Below are the code and all the weights of a small trained network. Each question names an input and a target symbol and asks about switching units off, where a switched-off unit gives its printed mean instead of its output.

import numpy as np


def w(rows, s, z=0):
    codes = np.array(rows[::2]) - 128.0
    scale = np.full(codes.shape[1], s)
    scale[-1] = z or s
    return codes * scale


def norm(h):
    return h / np.sqrt((h * h).mean(-1, keepdims=True) + 1e-5)


def f(y):
    return np.maximum(y, 0)


def softmax(a):
    e = np.exp(a - a.max(-1, keepdims=True))
    return e / e.sum(-1, keepdims=True)


def log_softmax(a):
    a = a - a.max(-1, keepdims=True)
    return a - np.log(np.exp(a).sum(-1, keepdims=True))


def net(x, mask):
    ids = ['ΛΣΩαβγεζημξπτφψ'.index(c) for c in x.split()]
    T = len(ids)
    res = E[ids] + P[:T]
    r = norm(res)
    for j in range(3):
        rows = slice(4 * j, 4 * j + 4)
        q, k, v = (r @ M[0][rows].T for M in (Q, K, V))
        z = softmax(np.where(np.tri(T) > 0, q @ k.T / 4**0.5, -1e9)) @ v
        o = O[0][rows]
        res = res + np.where(mask[j], z, o[:, -1]) @ o[:, :-1]
    y = f(norm(res) @ A[0][:, :-1].T + A[0][:, -1])
    res = res + np.where(mask[3:15], y, B[0][:, -1]) @ B[0][:, :-1]
    return log_softmax(norm(res)[-1] @ U[:, :-1].T + U[:, -1])


Q, K, V, O, A, B = {}, {}, {}, {}, {}, {}
E = w([
[122,133,143],'Λ',
[124,111,152],'Σ',
[194,207,131],'Ω',
[189,91,51],'α',
[50,135,104],'β',
[141,129,100],'γ',
[120,130,143],'ε',
[152,194,169],'ζ',
[117,124,2],'η',
[102,120,162],'μ',
[125,108,159],'ξ',
[139,103,136],'π',
[172,61,147],'τ',
[168,80,240],'φ',
[112,201,110],'ψ',
],0.031)
P = w([
[42,72,164],'0',
[3,97,133],'1',
[27,111,117],'2',
[44,134,111],'3',
[51,146,121],'4',
[78,156,130],'5',
[88,174,119],'6',
[92,175,123],'7',
],0.0033)
Q[0] = w([
[141,129,89],'h1',
[72,163,166],'h1',
[166,29,115],'h1',
[140,135,254],'h1',
[63,185,146],'h2',
[46,194,200],'h2',
[175,104,116],'h2',
[105,184,139],'h2',
[151,138,51],'h3',
[184,70,109],'h3',
[171,45,201],'h3',
[152,125,158],'h3',
],0.013)
K[0] = w([
[132,119,96],'h1',
[102,192,166],'h1',
[152,69,152],'h1',
[142,157,198],'h1',
[94,171,127],'h2',
[124,162,93],'h2',
[145,97,138],'h2',
[115,146,98],'h2',
[116,73,131],'h3',
[123,97,7],'h3',
[176,182,88],'h3',
[160,136,75],'h3',
],0.02)
V[0] = w([
[110,158,112],'h1',
[172,97,180],'h1',
[194,66,76],'h1',
[113,87,88],'h1',
[227,132,1],'h2',
[130,125,128],'h2',
[45,99,102],'h2',
[138,87,129],'h2',
[105,127,140],'h3',
[155,177,112],'h3',
[189,144,185],'h3',
[179,96,88],'h3',
],0.0086)
O[0] = w([
[60,149,130,165],'h1',
[175,112,142,3],'h1',
[138,254,80,203],'h1',
[157,148,3,226],'h1',
[58,97,187,189],'h2',
[132,124,134,128],'h2',
[167,219,171,239],'h2',
[180,113,141,147],'h2',
[108,116,103,145],'h3',
[140,212,116,73],'h3',
[48,164,160,26],'h3',
[187,136,192,124],'h3',
],0.0054,0.0028)
A[0] = w([
[186,163,74,137],'n1',
[118,65,46,65],'n2',
[144,126,27,101],'n3',
[116,43,95,135],'n4',
[250,231,77,3],'n5',
[129,251,119,150],'n6',
[85,153,222,104],'n7',
[206,169,178,157],'n8',
[211,253,67,160],'n9',
[219,94,97,171],'n10',
[184,137,93,8],'n11',
[58,162,117,119],'n12',
],0.011,0.0058)
B[0] = w([
[160,60,185,209],'n1',
[127,154,189,193],'n2',
[162,103,188,241],'n3',
[144,175,47,173],'n4',
[64,55,254,168],'n5',
[39,94,31,197],'n6',
[202,144,154,170],'n7',
[100,222,157,161],'n8',
[121,34,184,255],'n9',
[113,229,92,195],'n10',
[148,104,168,133],'n11',
[144,151,103,171],'n12',
],0.0089,0.0083)
U = w([
[41,119,186,41],'Λ',
[108,20,147,70],'Σ',
[161,193,123,167],'Ω',
[138,141,128,87],'α',
[229,152,111,81],'β',
[143,131,135,96],'γ',
[133,161,118,85],'ε',
[150,94,71,238],'ζ',
[145,178,109,108],'η',
[251,47,118,9],'μ',
[29,168,119,125],'ξ',
[191,134,170,103],'π',
[142,137,142,132],'τ',
[73,232,177,47],'φ',
[133,146,125,83],'ψ',
],0.028,0.011)

Each question gives the input, a string of symbols that net reads in full, and the target symbol t.
The units are the heads (4 rows each of Q, K, V and O) and the neurons (one row each of A and B). Each row of codes is followed by its name. A weight is (code - 128) times the scale printed after its matrix; where a second scale follows, it is the last column's (O, A, B and U).
mask holds one flag per unit, heads first, then neurons. A switched-off unit (its flag False) gives its mean, the last column of its rows in O or B, instead of its output. The means were averaged over made-up inputs and are rounded, as every weight is.
A unit's drop is (log p(t) with every unit on - log p(t) with that unit switched off) / (log p(t) with every unit on - log p(t) with every unit switched off).
most important unit: the unit with the biggest drop
k most important neurons: the k neurons with the biggest drops, biggest first
heads that matter: for each layer, one digit per head in row order, 1 if its drop is at least 0.15 and else 0, layers parted by /
drop of u: that unit's drop, to one decimal
input γ τ Λ, target Σ: heads that matter : 101
input Λ η η τ β ξ, target π: heads that matter : 100
input Ω γ η Λ ξ Σ, target π: heads that matter : 101
input ξ φ ξ ε μ, target π: heads that matter : 110
input η φ γ η γ γ, target Σ: heads that matter : 000
input η η π, target π: most important unit : h1
input ε ζ ε, target φ: heads that matter : 111
input η η Σ ξ Σ, target π: heads that matter : 010
input ξ α ε, target ζ: heads that matter : 111
input φ β ξ β ξ, target φ: heads that matter : 010
input ξ ξ ξ, target Ω: heads that matter : 010
input ψ α ξ, target μ: 2 most important neurons : (n7 n6)
input η η η ξ η η η τ, target β: 2 most important neurons : (n10 n9)
input τ α Λ, target ζ: most important neuron : (n2)
input η η ξ α ξ, target π: drop of n7 : 0.2
input ξ γ η η ζ γ Ω, target Λ: drop of n8 : 0.1
input ξ η ζ ψ η η β π, target π: drop of h2 : 0.5
